Here is a tiny trained network, its code and every weight. The questions are about switching its units off for an input and a class, where a switched-off unit gives its printed mean instead of its output.

import numpy as np


def w(rows, s, z=0):
    codes = np.array(rows[::2]) - 128.0
    scale = np.full(codes.shape[1], s)
    scale[-1] = z or s
    return codes * scale


def norm(h):
    return h / np.sqrt((h * h).mean(-1, keepdims=True) + 1e-5)


def f(y):
    return y / 2 * (1 + np.tanh(0.7978845608 * (y + 0.044715 * y**3)))


def log_softmax(a):
    a = a - a.max(-1, keepdims=True)
    return a - np.log(np.exp(a).sum(-1, keepdims=True))


def net(x, mask):
    res = np.array(x, float).reshape(1, 5) / 4 @ E
    u = 0
    for l in range(2):
        y = f(norm(res) @ A[l][:, :-1].T + A[l][:, -1])
        res = res + np.where(mask[u : u + 12], y, B[l][:, -1]) @ B[l][:, :-1]
        u += 12
    return log_softmax(norm(res)[-1] @ U[:, :-1].T + U[:, -1])


A, B = {}, {}
E = w([
[130,131,128],'x0',
[133,207,67],'x1',
[131,126,135],'x2',
[2,139,157],'x3',
[63,40,61],'x4',
],0.0071)
A[0] = w([
[79,187,165,216],'L0N1',
[29,173,118,74],'L0N2',
[106,36,83,8],'L0N3',
[149,183,182,72],'L0N4',
[83,83,1,36],'L0N5',
[135,60,152,61],'L0N6',
[131,177,49,42],'L0N7',
[226,63,101,232],'L0N8',
[144,197,57,92],'L0N9',
[26,133,179,108],'L0N10',
[89,157,134,156],'L0N11',
[80,66,87,159],'L0N12',
],0.012,0.0014)
B[0] = w([
[134,72,157,206],'L0N1',
[181,110,110,218],'L0N2',
[120,203,106,219],'L0N3',
[1,171,145,187],'L0N4',
[83,191,181,243],'L0N5',
[124,108,150,171],'L0N6',
[136,34,120,171],'L0N7',
[164,139,134,253],'L0N8',
[80,26,142,192],'L0N9',
[218,95,84,240],'L0N10',
[137,68,104,157],'L0N11',
[175,150,199,220],'L0N12',
],0.0096,0.0048)
A[1] = w([
[104,175,253,109],'L1N1',
[155,123,191,31],'L1N2',
[192,156,99,155],'L1N3',
[103,150,155,52],'L1N4',
[159,87,156,226],'L1N5',
[106,170,139,96],'L1N6',
[179,169,168,153],'L1N7',
[75,189,208,201],'L1N8',
[62,63,107,250],'L1N9',
[166,170,118,100],'L1N10',
[156,155,175,104],'L1N11',
[168,81,158,47],'L1N12',
],0.014,0.0018)
B[1] = w([
[94,69,129,254],'L1N1',
[154,145,80,176],'L1N2',
[163,104,178,171],'L1N3',
[142,216,112,140],'L1N4',
[156,88,169,201],'L1N5',
[80,178,109,142],'L1N6',
[32,11,48,203],'L1N7',
[67,49,254,227],'L1N8',
[197,86,109,181],'L1N9',
[156,146,180,150],'L1N10',
[96,156,156,179],'L1N11',
[170,68,73,185],'L1N12',
],0.006,0.0081)
U = w([
[246,106,145,137],'0',
[56,128,205,133],'1',
[113,64,114,174],'2',
[151,92,125,193],'3',
[151,94,174,148],'4',
[107,150,66,42],'5',
[118,253,61,3],'6',
[87,227,15,4],'7',
],0.013,0.0068)

Each question gives the input, the list of numbers given to net, and the class t.
The units are the neurons (one row each of A and B). Each row of codes is followed by its name. A weight is (code - 128) times the scale printed after its matrix; where a second scale follows, it is the last column's (A, B and U).
mask holds one flag per neuron, layer by layer. A switched-off neuron (its flag False) gives its mean, the last column of its row in B, instead of its output. The means were averaged over made-up inputs and are rounded, as every weight is.
A unit's drop is (log p(t) with every unit on - log p(t) with that unit switched off) / (log p(t) with every unit on - log p(t) with every unit switched off).
The circuit of an input: a set's keep is (log p(t) with only the set's units on - log p(t) with every unit switched off) / (log p(t) with every unit on - log p(t) with every unit switched off). Starting from the 12 units with the biggest drops (on a tie, the unit counted first), units are removed one at a time, each time the one whose removal leaves the highest keep (on an exact tie, the one counted first), for as long as the keep stays at least 0.8.
units of the circuit, in order: the units of the circuit, biggest drop first
most important unit: the unit with the biggest drop
top k neurons: the k neurons with the biggest drops, biggest first
top k neurons in layer l: the k neurons of layer l with the biggest drops, biggest first
drop when u is switched off: that unit's drop, to one decimal
input [-1,1,-5,3,7], class 1: units of the circuit, in order -> [L0N5, L0N12]
input [-3,3,-3,-3,-7], class 1: units of the circuit, in order -> [L0N4, L0N10]
input [-6,-8,3,-3,8], class 1: top 3 neurons -> [L0N3, L0N10, L0N5]
input [2,-4,-4,1,-6], class 1: units of the circuit, in order -> [L0N4]
input [0,2,-5,-5,7], class 1: top 2 neurons in layer 0 -> [L0N5, L0N3]
input [-3,-3,6,8,-6], class 0: units of the circuit, in order -> [L0N10, L0N2]
input [3,4,3,-6,-7], class 1: units of the circuit, in order -> [L0N10, L0N4, L0N2]
input [-6,-8,-2,8,-5], class 0: top 2 neurons -> [L0N10, L0N5]
input [-5,6,-7,-4,-3], class 2: top 2 neurons -> [L0N9, L0N7]
input [-3,-1,-3,7,5], class 0: top 2 neurons in layer 0 -> [L0N10, L0N2]
input [-4,-4,7,8,-6], class 0: top 2 neurons in layer 0 -> [L0N10, L0N5]
input [-7,0,-1,8,5], class 0: top 2 neurons -> [L0N10, L0N2]
input [0,6,-7,-4,-2], class 2: drop when L0N7 is switched off -> 0.2
input [4,-2,6,6,-2], class 0: drop when L1N7 is switched off -> 0.1
input [7,-1,-7,-3,-8], class 1: drop when L0N4 is switched off -> 0.2
input [0,-4,-7,8,4], class 0: most important unit -> L0N10
input [-4,2,1,-1,5], class 1: drop when L0N5 is switched off -> 0.1
